Rows and roughly how far along a hidden order each lies, from 0 to 12
In the rows, zero is written as 128.
[141 113 106 121 129 129 112 147 113 117 124 130 130 137 127 119 137 127
 115 116  70 137 128 131 109 142 125 124 206 125 127 139]
10
[159 131 129 118 133 120 121 131  97 129 125 128 120 126 123 133 121 126
 135 131 122 123 127 121  88 134 135 133 171 131 131 119]
10
[119 135 151 110 131 131 117 131 117 125 128 123 136 129 129 126 125 130
 153 123 136 135 130 124 136 142 123 125 120 164 126 123]
0
[130 134 106 114 122 136 118 142 112 123 123 135 144 125 136 116 145 130
 127 146 121 124 128 127 129 120 139 124 213 152 126 128]
10
[255 149 101 156 143 131 108 126 140 128 133 186 168 131 131 107 175 128
 141 147 172 128 127 134 121 123 133 112 217 111 121 131]
1
[206 111 127 136 125 130 128 127 152 134 136 133 129 129 125 130 146 126
 136 132  94 127 128 143 123 129 129 125  89 122 123 139]
2
[ 86 137 159 145 143 127 130 123 143 132 127 105 126 113 134 124 108 128
 123 125 140 125 129 129 132 137 135 131  89 155 130 121]
3
[  1 107 104 134 110 132 127 142 124 116 120 105 113 129 124 133 115 129
 124 129 150 126 129 121 155 122 126 127 134 123 134 133]
12
[ 95 141 122 159 145 125 137 120 137 125 122 137 132 129 135 121 120 128
  80 110 140 137 128 125 132 128 122 132 135  94 129 128]
9
[ 70 139 150 135 127 130 151 119 138 127 138 109 120 119 134 119 106 128
  73 122 100 124 129 124 153 124 131 138  77 123 138 122]
11
[111 126 109 113 120 136 124 140 123 127 119 127 139 123 138 123 138 130
 121 142 109 126 127 130 129 119 138 125 204 151 124 130]
10
[128 125 114 110 121 125 112 141  80 120 128 134 126 136 120 128 131 127
 140 132 127 128 130 117 102 136 126 129 193 133 131 122]
10
[156 122 135 129 136 126 116 135 126 127 126 127 129 130 126 128 129 128
 140 123 111 133 128 130 115 142 127 125 151 136 126 130]
3
[114 132 122 129 132 134 141 130 136 124 130 128 133 129 141 112 127 128
  67 112  61 136 128 132 141 126 125 133 141 115 128 134]
12
[111 120 114 130 119 129 139 124 134 131 124 136 127 134 130 135 134 128
 115 124 127 131 128 130 135 116 123 131 109 105 125 133]
8
[255 125 111 116 131 126 114 127 125 139 138 182 143 138 120 126 182 124
 158 144  79 124 126 143  73 127 132 121 156 114 116 138]
1
[148 131 128 127 127 131 145 123 140 136 130 122 122 119 133 128 130 127
 103 133  97 119 127 135 122 115 135 136  83 129 125 129]
8
[146 129 138 124 119 129 138 125 119 127 143 130 130 127 130 118 123 127
  90 128  76 128 128 123 131 127 132 133 136 113 137 125]
11
[127 140 136 128 143 128 121 129 109 131 119 124 127 125 127 130 126 128
 137 121 152 128 132 127 107 138 123 134  91 155 120 122]
1
[142 152 106 167 142 125 118 122 115 119 126 176 157 137 132 112 135 128
  94 124 181 139 128 114 125 127 123 123 239  74 133 123]
10
[ 86 126 117 139 135 136 121 144 124 119 123 114 137 120 140 109 126 129
  82 124  83 130 130 131 131 135 136 128 186 147 129 132]
11
[ 69 126 137 139 123 125 137 121 122 128 130 121 118 127 126 133 110 127
 104 121 135 129 129 121 130 128 125 135  89 107 134 123]
9
[255 102  85 130 118 126 102 148 107 124 133 153 137 131 117 121 163 124
 143 156  83 118 126 134  73 130 147 118 255 109 130 138]
12
[ 50 119 162 152 138 122 130 119 156 129 127 100 114 125 124 138  95 128
 140 108 155 136 128 128 148 146 120 127  54 122 133 128]
0
[241 109 137 132 133 124 107 135 127 133 133 135 134 129 120 130 141 126
 158 132  89 130 128 137  90 148 134 122 144 135 126 133]
0
[180 123 143 138 124 126 125 123 143 127 146 129 121 126 117 126 135 126
 152 139 138 120 128 133 139 131 130 122  71 121 133 130]
2
[184 118 138 133 118 129 126 126 149 127 147 124 123 127 117 125 142 127
 161 141 127 120 128 136 149 128 132 121  84 127 132 133]
2
[175 120 162 123 128 118 119 120 128 134 136 125 125 128 120 140 111 127
 169 131 137 131 126 122 111 144 131 124 128 127 136 121]
1
[158 135 141 111 115 124 128 126  98 120 149 136 130 134 121 119 121 127
 125 133 113 128 127 112 129 131 130 127 170 111 143 119]
12
[102 134 133 130 136 126 109 133 106 121 125 130 131 134 121 127 126 129
 155 122 170 134 131 121 125 145 120 125 137 141 128 123]
2
[132 132 134 131 138 127 127 135 119 127 128 115 124 117 132 118 118 127
  98 131  86 121 127 128 105 135 141 133 167 138 133 124]
11
[199 138 120 132 143 124 116 125 142 134 117 147 138 128 128 132 144 129
 168 139 181 126 125 133 111 127 131 119 171 132 121 128]
1
[210 117 103 106 107 132 129 131 123 132 132 152 138 137 130 130 149 128
 128 141  82 130 125 131 120 113 132 125 189 113 125 134]
10
[ 70 128 128 129 119 127 134 127 113 122 131 128 123 137 127 128 117 128
 101 111 117 137 130 119 140 129 117 133 114 103 134 128]
10
[134 146  82 149 141 131 119 138 119 124 110 149 147 123 137 115 148 129
 109 145 170 121 127 128 109 114 139 125 245 128 121 128]
12
[213 127  91 123 126 130 135 130 117 133 122 155 129 134 131 128 156 126
  96 130  82 124 128 136  93 112 129 134 150 107 118 136]
11

[209 110 136 128 180 146 145 127  91 130 116 116 148 163  69 113  99 110
  15 144 127 105 120 210 143 140 120 125 144 114  51 125 134 194 112 115
 125 110 151 104 143 147 126 121 133 114  98 166 123 125 140  94 181 121
 178 112 109 172  63 118 137  40 124 148 111 100 126 134 180  74  84 139
 160 143 123 166  84 137  89 119 131 117  92 120 162 130 146 158 129  99
 115 131 170]
0
[232 100 133 116 156 166 133 103  47 133 112 135 152 152 144 148 105 112
  30 113 102 160 144 156 125 148 160 109 142  64 146 113 150 122  66 128
 117  70 129 129 185 155 108  97 117 126 143 183 130  99  91 103 170 129
 152 108 108 157 136 171 107  62 152 134 135  54 118 152 165 167  94 148
 147 124 100 132 153 155 139 116 136 113 107 160 144 105 146 178 115 102
 127 145 132]
5
[110 121 144  63  90 194 138  82 203 139 157 137  94 122 166 124 131 122
 142 106  89 184 134  69 140 153 135  96 131  59 173 122 151 118  90 128
 158  95 145 144 127 132  80 100 146 129 178 181 121  91 143 137 122 144
  90 143 145 129 218 218 131 115 148  92 142  93 134  97 160 217 105 123
 122 108  78 130 149 154 150 151 154 136 117 137 121 131  83 138 103 108
 106 127 115]
4
[ 97 146 103 190  96  70 122 161  99 128 124 133 149 130 119  99 147 125
 184 121 159  81 118 164 107 100 104 119 123 218  79 144 114 139 188 142
 112 188 121 107  98 113 171 122 130 146  88 107 143 155 165 141 112 110
 132 113 131 125  74  45 134 135 128 142  88 179 127 145 111  79 150 126
 124 144 162 125  80 113 133 121 115 133 143 101 117 136 148 100 159 139
 165 114 101]
3
[120 137 102 188  67  87 123 152  81 131 134 151 155 127 158 120 150  99
 213 103 125 122 121 138  94 106 109 104 133 216  98 142 111  83 174 146
 112 186 115 112 122 128 151  88 117 154 110 120 146 143 167 150  99 110
 108 111 132 123 125  32 101 155 165 127  83 184 120 137 120 133 151 129
 105 138 141 117 113 123 161 133 121 140 138 107 107 137 148 119 150 114
 194 100  66]
5
[ 68 155 122 140  34  75 117 125 203 125 151 149 136 113 196  80 174 134
 153  85 152 144 147 101 106  92  94  91 120 182 151 147 136  97 166 149
 127 144 118 123 100 103 144 105 137 157 150 157 139 145 172 167 129 126
 102 110 181 105 178 103 125 124 134 108 130 166 123 124  90 161 161 119
 134 126 131 104  82 114 158 162 137 148 161 117  82 139 119 107 158 127
 146 111  63]
3
[106 152 122 163 134  48 119 156 148 115 117 118 152 131 109  81 146 153
  74 134 190  82 136 179 120  93  97 137 119 196  87 144 124 163 173 132
 109 141 121 108  99 104 173 157 132 133  95 118 133 167 142 134 158 118
 158 104 148 124  63  73 146 102  86 148 136 160 124 146  89  57 154 127
 158 146 171 126  60  97  99 131 115 130 151 110 118 134 155 109 167 150
 121 129 135]
8
[121 133  98 182  62 101 119 137  77 136 137 155 146 123 182 129 154 109
 226  86 118 145 129 113  90 112 128  91 130 186 140 137 125  68 153 150
 114 176 114 125 131 127 140  79 122 161 130 136 149 127 145 154  92 116
 103 115 131 117 151  81 102 160 170 119  92 159 121 144 121 173 150 131
 100 125 132 102 136 136 188 127 126 136 146 126 105 124 141 122 141 122
 187 113  53]
7
[126 137 100 190 121  85 127 161  75 130 122 134 149 138 106 106 137 115
 173 125 146  82 110 179 110 109 106 120 128 218  66 131 113 142 179 138
 114 185 125 105 108 120 169 117 128 140  76 111 142 148 164 131 114 108
 144 115 120 134  63  42 133 127 135 145  79 171 127 145 131  75 133 128
 122 146 157 133  85 118 131 114 113 127 132 101 129 134 153 109 152 132
 172 119 110]
2
[ 96 146 101 198 108  77 120 167  94 127 123 132 143 122 120 112 147 124
 232 128 158  85 113 153 107 101 106 130 124 221  87 142 106 126 191 139
 112 192 117 111 100 114 172 128 124 143  86  86 142 159 158 143  98 111
 129 121 121 120  70  31 132 161 128 142  90 190 128 143 108  72 154 123
 111 142 168 120  97 108 134 117 111 134 146 101 117 135 150  97 155 140
 169 115 103]
3
[ 46 155 120 131  51  85 115 132 201 125 149 146 119 102 176 105 168 135
 210 103 146 139 135  82 110 100 104 113 115 175 152 144 124  90 173 141
 132 159 116 131  96 104 141 125 133 149 146 119 135 146 159 166  99 129
  86 129 166  96 173 105 126 177 130 111 129 180 128 117  83 162 170 114
 114 124 139 103 110 113 153 154 130 148 161 113  90 141 114  95 147 141
 148 110  79]
4
[112 145 106 191  58  68 119 154 104 125 133 151 160 125 165 104 158 111
 181  99 145 119 130 142  93  94 100 104 129 226 100 147 115  92 181 150
 109 178 112 108 118 119 155  97 119 155 112 126 147 153 167 155 115 112
 114 104 145 117 124  57 107 148 154 131  94 183 118 140 102 124 161 127
 118 139 148 108  90 116 155 138 122 141 148 108  99 137 148 114 160 122
 185 103  66]
4
[125 137 143 100 165 113 120 115 169 121 112 102 118 132 120 106 124 180
  23 140 173 113 151 138 149 129 135 145 113  64 167 121 153 178  95 120
 124  71 129 135 122 105 137 175 143 114 139 139 118 128  86 117 172 138
 167 125 134 127  99 204 164  68  70 139 178  78 134 149 109 107 121 131
 174 124 141 119 109 122  98 118 128 115 145 154 132 112 129 125 132 164
  61 162 178]
7
[134 121 132 133  64 128 140 133 140 126 150 154 146 133 131 127 136  75
 151 115  91 152 115 137 114 121  98 111 147 191  72 142 105  95 162 130
 137 159 133 112 138 152 110  86 114 139 125 144 132 138 190 139 124 123
  92 119 146 137 172  54  87 156 182 112  94 174 118  92 146 148 135 125
 109 138  94 150 116 128 134 166 138 147 104  97 122 155 125 146 130  74
 186  81  87]
12

New part:
[139 110 129 124 121 127 132 152 125 123 118 127 167 145 107 135  54 146
  33 121 130 132 124 110 148 146 113 128 149 194 127 154 115 123 126  86
  31 120 190 128 122 106 132 116 132  95 142 123 119 138  95 110 162 125
 127 202 111 130 122 181 111 143 105 118 124 160 138 115 132 164 132 130
  91 131 128 135 126 146 125  77 123  92  94  59 129 131 167 132 138 121
 132 121 114 116 107 105 144 127 119 121 139 151  92 107 126 104 136 120
 129 123 128 159 167 120 134 135 118 123 133 126 139 107 141 199 109 127
 131 133 117 133 142 163 124 138 132 118 136 120 132 136 124 140]
2
[135 125 129 129 121 135 132 153 105 122  92 124 148 139  93 141  55 168
  34 116 128 151 120 107 111 157 103 123 145 237 123 163 113 113 134  82
   1 117 179 132 123  83 132 114 125  88 144 132 125 137  93 102 151 126
 125 218 104 139 111 189 110 163  98 116 110 155 141 112 129 145 127 130
  92 118 121 137 120 154 142  92 128  93  99  16 127 128 180 132 138 106
 149 123 108 128  53 156 145 105  88 131 142 174 100 116 118 113 159 109
  96 127 129 158 185 112 134 125 126 128 128 130 138 111 137 184 114 146
 127 136 119 134 151 206 162 138 132 119 144 119 126 116 125 147]
0
[133 122 128 127 121 131 134 146 118 125 119 125 152 136 110 135  82 142
  56 123 128 130 124 116 140 142 114 129 140 176 126 146 123 120 124 104
  53 122 173 133 124 122 130 119 128 104 139 122 122 134 106 118 141 125
 128 192  99 132 120 152 122 138 111 121 111 141 136 122 129 146 132 128
 102 125 129 133 122 148 136  95 124 103 117  72 124 133 141 126 133 131
 132 127 119 123 131 122 139 122 116 134 136 145 102 114 126 117 137 122
 117 121 132 150 150 123 132 133 109 126 133 127 140 107 135 181 114 130
 129 133 121 138 139 156 178 130 133 125 138 123 134 131 126 129]
4
[128 127 130 124 129 117 133 146 126 123 123 130 100 135 118 131  67 156
  78 119 135 141 130 113 140 144 121 125 150 158 127 153 116 126 125  89
  72 123 179 122 123 121 125 117 133 104 142 124 120 138 105 113 159 127
 126 164  92 125 125 194 104 137 113 125 124 159 130 120 131 159 130 137
 108 144 132 135 122 138 113  75 130  99 110  74 148 134 188 135 137 110
 149 121 121 108 121 128 142 128 124 130 134 138 101 123 137 106 122 119
 141 110 121 154 154 125 133 132 136 117 130 129 131 125 139 208 121 129
 130 130 118 127 131 129 127 132 138 120 130 114 132 133 135 145]
6
[135 120 129 123 122 129 137 147 125 125 130 123 135 136 111 135  85 140
  88 119 129 128 125 115 143 137 118 128 145 177 125 144 116 120 121  56
  70 122 169 129 124 118 135 121 131 108 133 120 125 134 118 112 147 127
 128 190  97 127 118 158 111 127 109 128 119 160 131 119 131 146 133 130
 110 128 128 135 114 147 129  91 130 110 112  93 128 130 150 130 133 134
 128 128 115 107 130 137 139 127 112 136 138 144 102 112 124 123 136 129
 123 124 126 147 164 124 132 135 122 122 132 126 133 117 140 185 114 133
 132 130 121 139 144 142 131 133 134 122 135 124 141 133 128 138]
2
[130 125 128 127 127 124 128 134 126 125 127 129 135 129 120 130 103 139
 104 123 130 130 126 122 134 133 122 126 133 147 128 131 124 126 128 115
  61 126 145 130 122 128 128 126 130 117 130 127 126 132 120 121 136 127
 128 145 118 128 126 151 119 134 124 124 124 141 130 127 130 136 128 131
 119 133 128 133 124 134 130  99 130 116 122 114 129 131 146 132 125 123
 133 126 122 116 117 127 134 128 128 127 130 136 116 127 132 121 126 126
 135 121 127 138 134 126 129 129 130 125 127 128 133 133 129 149 122 129
 128 129 125 130 130 136 163 132 129 127 130 125 128 126 130 134]
2
[132 131 128 130 118 124 127 143 124 121 105 127 133 132 110 129  69 147
  65 122 129 134 122 116 140 142 118 119 143 178 126 141 131 123 124 123
  60 121 170 137 122 125 134 120 126  86 140 124 125 135 104 116 135 123
 130 186 109 134 123 183 118 151 123 104 106 133 138 130 132 144 129 126
 106 133 126 134 111 145 141  91 118  98 107  77 115 134 152 133 132 126
 135 124 117 127  97  99 139 125 130 127 136 151 110 116 121 107 129 120
 121 118 137 146 130 123 132 127 121 125 129 128 142 112 131 156 111 121
 130 134 121 127 136 184   1 130 134 127 133 124 136 123 129 126]
1
[155 101 129 112 113 127 156 182 120 123 143 113 159 159  98 141   1 181
   1 108 141 118 124  88 199 154  95 135 165 238 126 180 102 116  91  47
   2 110 246 130 123 130 125 100 139  65 148 103 110 149  63 113 205 123
 127 255  17 126 114 255 101 136  81 107  83 205 136 101 137 208 152 130
  58 138 139 137  99 172  97  38 124  63  93   1 145 137 196 134 138 138
 149 127 103  88 185 109 159 120 114 156 160 160  44  90 136  88 126 129
 147 103 121 194 111 119 140 153 108 110 148 123 152  94 170 255  87 127
 140 134 106 134 156 153 166 138 149 121 146 113 172 167 118 146]
6
[134 118 129 125 122 127 131 139 123 123 119 130 166 133 109 132  85 130
  65 124 129 134 123 118 136 137 117 120 144 186 128 150 116 121 125 102
  53 125 176 126 123 128 133 120 131 102 137 125 124 137 106 113 138 128
 128 161 104 126 125 149 103 131 108 130 124 147 132 121 128 167 129 133
 119 125 129 130 113 138 135  96 122 107 121  80 124 134 123 133 135 132
 124 126 116 119 125 123 136 132 125 132 134 136 113 107 125 117 141 129
 110 119 130 154 164 125 132 137 113 123 129 125 135 114 135 173 117 121
 128 132 120 129 138 134 139 133 132 120 136 124 128 129 131 132]
12
[126 120 129 125 132 123 130 149  93 128 136 130 192 136 109 130  51 146
  33 116 135 137 129 113 147 143 118 130 144 180 127 153 115 126 136 102
  74 123 171 129 124 109 125 116 137 113 143 122 111 138  98 114 157 123
 125 195 100 131 122 165 115 131 114 127 133 161 139 124 133 164 131 130
 101 144 133 148 139 148 127  92 129  93 117  64 151 136 165 136 145 101
 155 114 126 118 133 128 141 128 124 130 136 141  96 120 137 117 123 109
 145 120 121 156 169 117 134 132 107 122 136 129 137 114 129 181 119 136
 127 130 116 141 130 147  96 130 139 128 132 117 119 132 133 136]
11
[124 125 130 123 132 137 148 159 111 131 135 126 208 142 111 138  51 145
  26 120 131 133 138 117 153 141 115 127 151 186 125 157 123 124 134 103
  63 121 169 128 128 110 131 108 138 119 151 118 109 138  98  88 159 125
 127 187 102 129 116 188 109 116 100 135 144 175 144 121 127 173 142 126
  86 139 138 154 142 148 136 106 125  97 116  75 151 139 136 133 152 123
 159 116 138 137 201 126 141 129 111 139 143 130  87 108 131 133 121 103
 148 125 109 156 255 123 135 136  86 123 141 126 138  77 138 189 127 158
 130 132 111 154 134 139 139 116 144 121 140 121 123 136 132 133]
5
[127 128 130 122 132 130 149 162 115 129 137 122 167 142 116 135  55 159
  47 117 134 131 138 114 161 141 113 129 149 172 124 155 120 125 122 101
  85 121 175 125 127 116 127 109 137 116 144 119 112 139 105 114 168 123
 127 189  87 126 117 193 112 118 102 129 129 172 137 118 130 171 143 129
  78 140 137 146 132 151 118  88 129  96 111  77 153 135 157 134 143 124
 153 121 129 120 196 134 146 124 108 142 145 134  85 108 134 121 119 110
 153 118 111 158 231 126 134 139 109 119 139 127 137  85 145 223 123 150
 134 131 115 150 138 132 169 118 145 123 138 120 137 143 130 137]
0
